Here is a tiny trained network, its code and every weight. The questions are about switching its units off for an input and a target symbol, where a switched-off unit gives its printed mean instead of its output.

import numpy as np


def w(rows, s, z=0):
    codes = np.array(rows[::2]) - 128.0
    scale = np.full(codes.shape[1], s)
    scale[-1] = z or s
    return codes * scale


def norm(h):
    return h / np.sqrt((h * h).mean(-1, keepdims=True) + 1e-5)


def f(y):
    return np.maximum(y, 0)


def softmax(a):
    e = np.exp(a - a.max(-1, keepdims=True))
    return e / e.sum(-1, keepdims=True)


def log_softmax(a):
    a = a - a.max(-1, keepdims=True)
    return a - np.log(np.exp(a).sum(-1, keepdims=True))


def net(x, mask):
    ids = ['ΔΛΞΠΣβγζηθτ'.index(c) for c in x.split()]
    T = len(ids)
    res = E[ids] + P[:T]
    r = norm(res)
    for j in range(3):
        rows = slice(2 * j, 2 * j + 2)
        q, k, v = (r @ M[0][rows].T for M in (Q, K, V))
        z = softmax(np.where(np.tri(T) > 0, q @ k.T / 2**0.5, -1e9)) @ v
        o = O[0][rows]
        res = res + np.where(mask[j], z, o[:, -1]) @ o[:, :-1]
    y = f(norm(res) @ A[0][:, :-1].T + A[0][:, -1])
    res = res + np.where(mask[3:15], y, B[0][:, -1]) @ B[0][:, :-1]
    return log_softmax(norm(res)[-1] @ U[:, :-1].T + U[:, -1])


Q, K, V, O, A, B = {}, {}, {}, {}, {}, {}
E = w([
[160,205,152],'Δ',
[137,197,134],'Λ',
[130,97,190],'Ξ',
[126,31,162],'Π',
[134,215,128],'Σ',
[205,249,136],'β',
[195,227,127],'γ',
[114,63,180],'ζ',
[101,144,133],'η',
[132,38,214],'θ',
[131,96,82],'τ',
],0.013)
P = w([
[64,252,134],'0',
[127,88,128],'1',
[170,127,155],'2',
[125,148,119],'3',
[125,89,128],'4',
[169,130,156],'5',
[124,158,118],'6',
[125,90,127],'7',
[170,134,158],'8',
[124,181,128],'9',
[125,90,127],'10',
],0.022)
Q[0] = w([
[255,126,224],'H1',
[40,99,184],'H1',
[44,90,127],'H2',
[58,53,93],'H2',
[136,231,141],'H3',
[64,164,86],'H3',
],0.01)
K[0] = w([
[84,122,51],'H1',
[142,126,253],'H1',
[96,18,159],'H2',
[206,56,176],'H2',
[136,215,122],'H3',
[107,163,2],'H3',
],0.0094)
V[0] = w([
[127,84,61],'H1',
[138,127,116],'H1',
[201,121,222],'H2',
[119,155,125],'H2',
[60,19,1],'H3',
[118,113,109],'H3',
],0.0084)
O[0] = w([
[253,59,51,74],'H1',
[141,97,118,121],'H1',
[52,197,202,160],'H2',
[105,116,50,146],'H2',
[35,210,175,2],'H3',
[208,67,210,109],'H3',
],0.0036,0.0067)
A[0] = w([
[161,139,172,165],'N1',
[139,88,157,26],'N2',
[162,90,92,134],'N3',
[132,96,152,69],'N4',
[146,102,98,137],'N5',
[100,132,6,230],'N6',
[134,152,172,211],'N7',
[137,86,124,71],'N8',
[164,134,123,37],'N9',
[189,107,125,181],'N10',
[123,121,57,2],'N11',
[115,73,62,29],'N12',
],0.02,0.0065)
B[0] = w([
[93,166,84,241],'N1',
[97,166,113,167],'N2',
[196,97,100,175],'N3',
[120,186,113,168],'N4',
[121,81,139,156],'N5',
[177,238,132,204],'N6',
[232,155,106,254],'N7',
[97,132,65,151],'N8',
[120,112,166,147],'N9',
[108,95,179,242],'N10',
[211,98,24,136],'N11',
[3,80,58,141],'N12',
],0.012,0.0081)
U = w([
[63,149,135,173],'Δ',
[102,134,33,133],'Λ',
[97,118,223,149],'Ξ',
[159,107,131,131],'Π',
[159,95,33,119],'Σ',
[191,179,10,19],'β',
[111,88,111,253],'γ',
[124,229,110,128],'ζ',
[162,99,144,152],'η',
[156,157,252,31],'θ',
[161,51,139,190],'τ',
],0.018,0.0079)

Each question gives the input, a string of symbols that net reads in full, and the target symbol t.
The units are the heads (2 rows each of Q, K, V and O) and the neurons (one row each of A and B). Each row of codes is followed by its name. A weight is (code - 128) times the scale printed after its matrix; where a second scale follows, it is the last column's (O, A, B and U).
mask holds one flag per unit, heads first, then neurons. A switched-off unit (its flag False) gives its mean, the last column of its rows in O or B, instead of its output. The means were averaged over made-up inputs and are rounded, as every weight is.
A unit's drop is (log p(t) with every unit on - log p(t) with that unit switched off) / (log p(t) with every unit on - log p(t) with every unit switched off).
The circuit of an input: a set's keep is (log p(t) with only the set's units on - log p(t) with every unit switched off) / (log p(t) with every unit on - log p(t) with every unit switched off). Starting from the 12 units with the biggest drops (on a tie, the unit counted first), units are removed one at a time, each time the one whose removal leaves the highest keep (on an exact tie, the one counted first), for as long as the keep stays at least 0.8.
units of the circuit, in order: the units of the circuit, biggest drop first
most important unit: the unit with the biggest drop
top k neurons: the k neurons with the biggest drops, biggest first
which heads matter: for each layer, one digit per head in row order, 1 if its drop is at least 0.15 and else 0, layers parted by /
input η θ Ξ Δ τ θ θ θ θ θ, target β: top 3 neurons	[N7, N10, N1]
input ζ ζ Ξ ζ Ξ Λ Π τ η, target τ: most important unit	H1
input η ζ η Λ Λ, target Σ: units of the circuit, in order	[N12, N3, H3]
input τ τ θ Ξ Σ θ τ β Ξ, target τ: units of the circuit, in order	[H1, N6, H2]
input Δ β ζ Λ Λ β Λ Δ, target τ: which heads matter	001
input Δ η Ξ Π η τ Π Π γ ζ, target β: units of the circuit, in order	[N10, N6]
input ζ γ Ξ Π, target ζ: units of the circuit, in order	[N3, H3]
input Π Ξ ζ Ξ ζ β θ Ξ τ Ξ, target β: units of the circuit, in order	[N7, N10]
input Ξ Ξ ζ ζ Σ ζ, target ζ: units of the circuit, in order	[N1, N2]
input ζ Ξ Ξ τ Ξ η β τ Ξ, target τ: units of the circuit, in order	[H1, N6]
input ζ Σ γ τ η, target θ: which heads matter	001
input θ θ Π β Ξ Δ τ, target ζ: which heads matter	011
input τ Ξ τ θ β Π θ Ξ τ, target τ: which heads matter	000
input Ξ Λ θ τ, target ζ: most important unit	H3
input Δ Δ Ξ Δ γ θ Δ τ η, target τ: which heads matter	101
input Σ η η Ξ β Ξ θ Δ, target τ: which heads matter	000
input θ Ξ Λ Ξ ζ, target Δ: which heads matter	001
input β Π τ, target τ: top 2 neurons	[N10, N6]
input θ β Λ Π, target ζ: which heads matter	001
input ζ Ξ θ Σ Ξ Δ Λ Π, target γ: most important unit	N6
input γ Ξ γ τ η θ ζ Λ Π ζ, target β: top 3 neurons	[N7, N10, N6]
input β θ β Π Δ ζ ζ τ Ξ θ θ, target Ξ: which heads matter	011
input Ξ β ζ θ Ξ ζ η τ Σ θ, target β: which heads matter	000
